Here is a tiny trained network, its code and every weight. The questions are about switching its units off for an input and a class, where a switched-off unit gives its printed mean instead of its output.

import numpy as np


def w(rows, s, z=0):
    codes = np.array(rows[::2]) - 128.0
    scale = np.full(codes.shape[1], s)
    scale[-1] = z or s
    return codes * scale


def f(y):
    return y / 2 * (1 + np.tanh(0.7978845608 * (y + 0.044715 * y**3)))


def log_softmax(a):
    a = a - a.max(-1, keepdims=True)
    return a - np.log(np.exp(a).sum(-1, keepdims=True))


def net(x, mask):
    res = np.array(x, float).reshape(1, 6) / 4 @ E
    y = f(res @ A[0][:, :-1].T + A[0][:, -1])
    res = res + np.where(mask, y, B[0][:, -1]) @ B[0][:, :-1]
    return log_softmax(res[-1] @ U[:, :-1].T + U[:, -1])


A, B = {}, {}
E = w([
[135,26,114,151,125,220,191,97,58,96,180,160],'x0',
[131,112,208,180,135,109,172,125,164,80,134,161],'x1',
[198,137,240,138,251,159,138,81,134,115,137,108],'x2',
[115,122,120,67,173,77,81,109,76,39,78,86],'x3',
[149,110,189,164,86,83,154,155,181,113,112,130],'x4',
[123,57,147,141,138,40,124,124,107,180,177,200],'x5',
],0.012)
A[0] = w([
[104,188,139,144,123,117,141,170,159,118,115,114,87],'n1',
[172,220,87,97,147,153,113,158,130,141,94,141,131],'n2',
[142,157,119,74,136,139,198,175,166,85,131,174,2],'n3',
[81,123,209,113,87,119,183,92,136,91,105,89,190],'n4',
[57,98,31,87,91,117,87,138,79,114,112,148,175],'n5',
[136,186,148,29,176,156,92,69,185,144,9,75,155],'n6',
[98,161,92,95,89,147,135,140,122,105,99,145,97],'n7',
[164,200,146,83,128,136,92,132,193,106,97,96,187],'n8',
[140,130,140,136,142,188,134,137,139,167,159,133,201],'n9',
[131,145,119,87,76,41,49,134,134,131,43,85,189],'n10',
[77,87,72,131,91,235,148,108,98,131,132,111,177],'n11',
[130,143,177,183,134,165,200,153,212,175,175,191,149],'n12',
[173,83,185,183,98,175,181,100,195,77,130,62,177],'n13',
[125,132,167,155,182,158,95,135,91,113,189,183,78],'n14',
[150,194,108,55,147,96,117,107,170,150,62,57,115],'n15',
[116,65,146,129,134,150,141,93,93,99,107,103,72],'n16',
[126,88,76,165,189,137,148,114,88,117,179,172,147],'n17',
[121,76,205,151,176,112,123,88,82,44,146,116,139],'n18',
[188,172,161,139,126,43,63,113,165,103,163,144,141],'n19',
[111,167,164,159,125,114,118,114,182,93,78,115,108],'n20',
[211,222,92,86,121,150,74,143,163,81,91,55,177],'n21',
[170,90,182,156,146,213,123,93,109,133,173,131,205],'n22',
[115,100,165,171,193,66,105,139,100,186,152,168,144],'n23',
[201,171,156,108,185,149,86,108,110,125,115,113,83],'n24',
[159,111,129,78,120,145,90,135,171,121,119,113,144],'n25',
[103,73,193,182,212,127,142,73,59,66,186,139,175],'n26',
[94,90,135,185,65,106,156,141,155,192,147,131,144],'n27',
],0.012,0.0094)
B[0] = w([
[127,178,73,196,165,128,78,173,112,103,68,214,164],'n1',
[163,208,94,148,180,155,136,102,87,137,218,118,184],'n2',
[97,66,170,116,75,146,125,148,88,181,90,120,126],'n3',
[171,81,187,116,111,64,174,204,180,80,84,138,184],'n4',
[133,41,4,65,45,161,156,91,135,166,54,105,238],'n5',
[60,236,156,119,239,152,56,128,44,74,145,63,242],'n6',
[126,176,110,92,89,146,137,142,151,113,78,140,168],'n7',
[156,212,121,178,169,141,79,120,160,96,145,71,223],'n8',
[120,196,83,192,148,205,106,89,99,150,199,86,194],'n9',
[58,207,79,87,157,71,49,215,124,68,214,212,242],'n10',
[123,109,52,171,95,211,211,149,109,183,146,93,224],'n11',
[183,186,195,227,67,196,104,87,197,175,143,183,254],'n12',
[133,154,172,182,135,148,214,228,137,33,121,153,227],'n13',
[71,92,184,75,81,138,121,36,149,186,136,93,174],'n14',
[70,220,87,82,167,99,87,138,69,71,167,149,218],'n15',
[221,92,174,54,87,96,179,199,174,80,81,147,158],'n16',
[119,62,173,76,40,163,146,89,69,180,106,153,202],'n17',
[122,65,208,54,120,67,157,114,89,91,103,140,213],'n18',
[189,99,136,80,144,64,43,141,179,137,33,159,201],'n19',
[126,143,151,208,162,92,40,142,176,89,51,212,183],'n20',
[158,216,115,136,178,141,103,118,90,98,135,62,243],'n21',
[172,60,212,107,165,154,221,95,159,110,132,96,238],'n22',
[125,53,127,104,160,72,61,74,155,176,139,142,207],'n23',
[65,163,123,224,233,158,98,53,53,44,185,72,185],'n24',
[185,102,126,57,92,86,174,107,196,199,70,54,151],'n25',
[121,2,216,67,105,63,174,91,89,158,103,144,246],'n26',
[125,121,93,171,116,141,112,145,228,137,172,166,212],'n27',
],0.0088,0.02)
U = w([
[132,70,180,147,99,151,202,190,104,47,112,108,88],'0',
[135,146,145,135,194,202,154,110,115,114,110,57,2],'1',
[113,111,79,114,87,47,68,161,147,187,169,169,167],'2',
[131,39,158,105,160,86,119,69,78,152,148,166,143],'3',
[104,110,8,120,64,188,159,143,109,123,110,117,217],'4',
[133,138,170,196,88,147,95,188,204,97,53,145,143],'5',
[105,210,101,70,131,95,65,166,115,103,86,88,66],'6',
[138,157,128,187,83,203,147,129,171,199,188,157,64],'7',
],0.012,0.0043)

Each question gives the input, the list of numbers given to net, and the class t.
The units are the neurons (one row each of A and B). Each row of codes is followed by its name. A weight is (code - 128) times the scale printed after its matrix; where a second scale follows, it is the last column's (A, B and U).
mask holds one flag per neuron, in row order. A switched-off neuron (its flag False) gives its mean, the last column of its row in B, instead of its output. The means were averaged over made-up inputs and are rounded, as every weight is.
A unit's drop is (log p(t) with every unit on - log p(t) with that unit switched off) / (log p(t) with every unit on - log p(t) with every unit switched off).
The circuit of an input: a set's keep is (log p(t) with only the set's units on - log p(t) with every unit switched off) / (log p(t) with every unit on - log p(t) with every unit switched off). Starting from the 12 units with the biggest drops (on a tie, the unit counted first), units are removed one at a time, each time the one whose removal leaves the highest keep (on an exact tie, the one counted first), for as long as the keep stays at least 0.8.
circuit, biggest first: the units of the circuit, biggest drop first
most important unit: the unit with the biggest drop
k most important neurons: the k neurons with the biggest drops, biggest first
drop when u is switched off: that unit's drop, to one decimal
input [1,7,-8,6,-6,6], class 4: circuit, biggest first -> n5
input [8,-3,-1,4,-3,-5], class 4: 2 most important neurons -> n11; n5
input [-6,-5,-4,-4,-1,3], class 2: 2 most important neurons -> n6; n27
input [6,-4,6,-7,1,4], class 7: 2 most important neurons -> n12; n9
input [3,2,-2,0,1,-8], class 0: 4 most important neurons -> n13; n4; n24; n6
input [-3,5,8,4,1,-7], class 6: 3 most important neurons -> n15; n20; n19
input [0,-3,-8,6,-8,-8], class 4: 3 most important neurons -> n5; n11; n19
input [1,-6,-4,5,-1,-3], class 4: 4 most important neurons -> n5; n11; n19; n20
input [4,7,-7,2,-5,6], class 4: 3 most important neurons -> n5; n11; n22
input [-1,-5,-2,-5,3,6], class 7: 3 most important neurons -> n10; n26; n12
input [-1,-3,0,-4,-4,4], class 7: 2 most important neurons -> n26; n10
input [5,-4,6,-6,3,-3], class 0: 2 most important neurons -> n13; n22
input [0,-5,7,-6,7,1], class 7: 2 most important neurons -> n9; n12
input [1,5,7,-8,-5,5], class 3: most important unit -> n26
input [-1,3,2,-6,-4,-4], class 7: drop when n12 is switched off -> 0.2
input [-7,8,7,8,-5,7], class 3: drop when n26 is switched off -> 1.2
input [-2,-5,-6,3,-7,7], class 4: drop when n5 is switched off -> 0.8
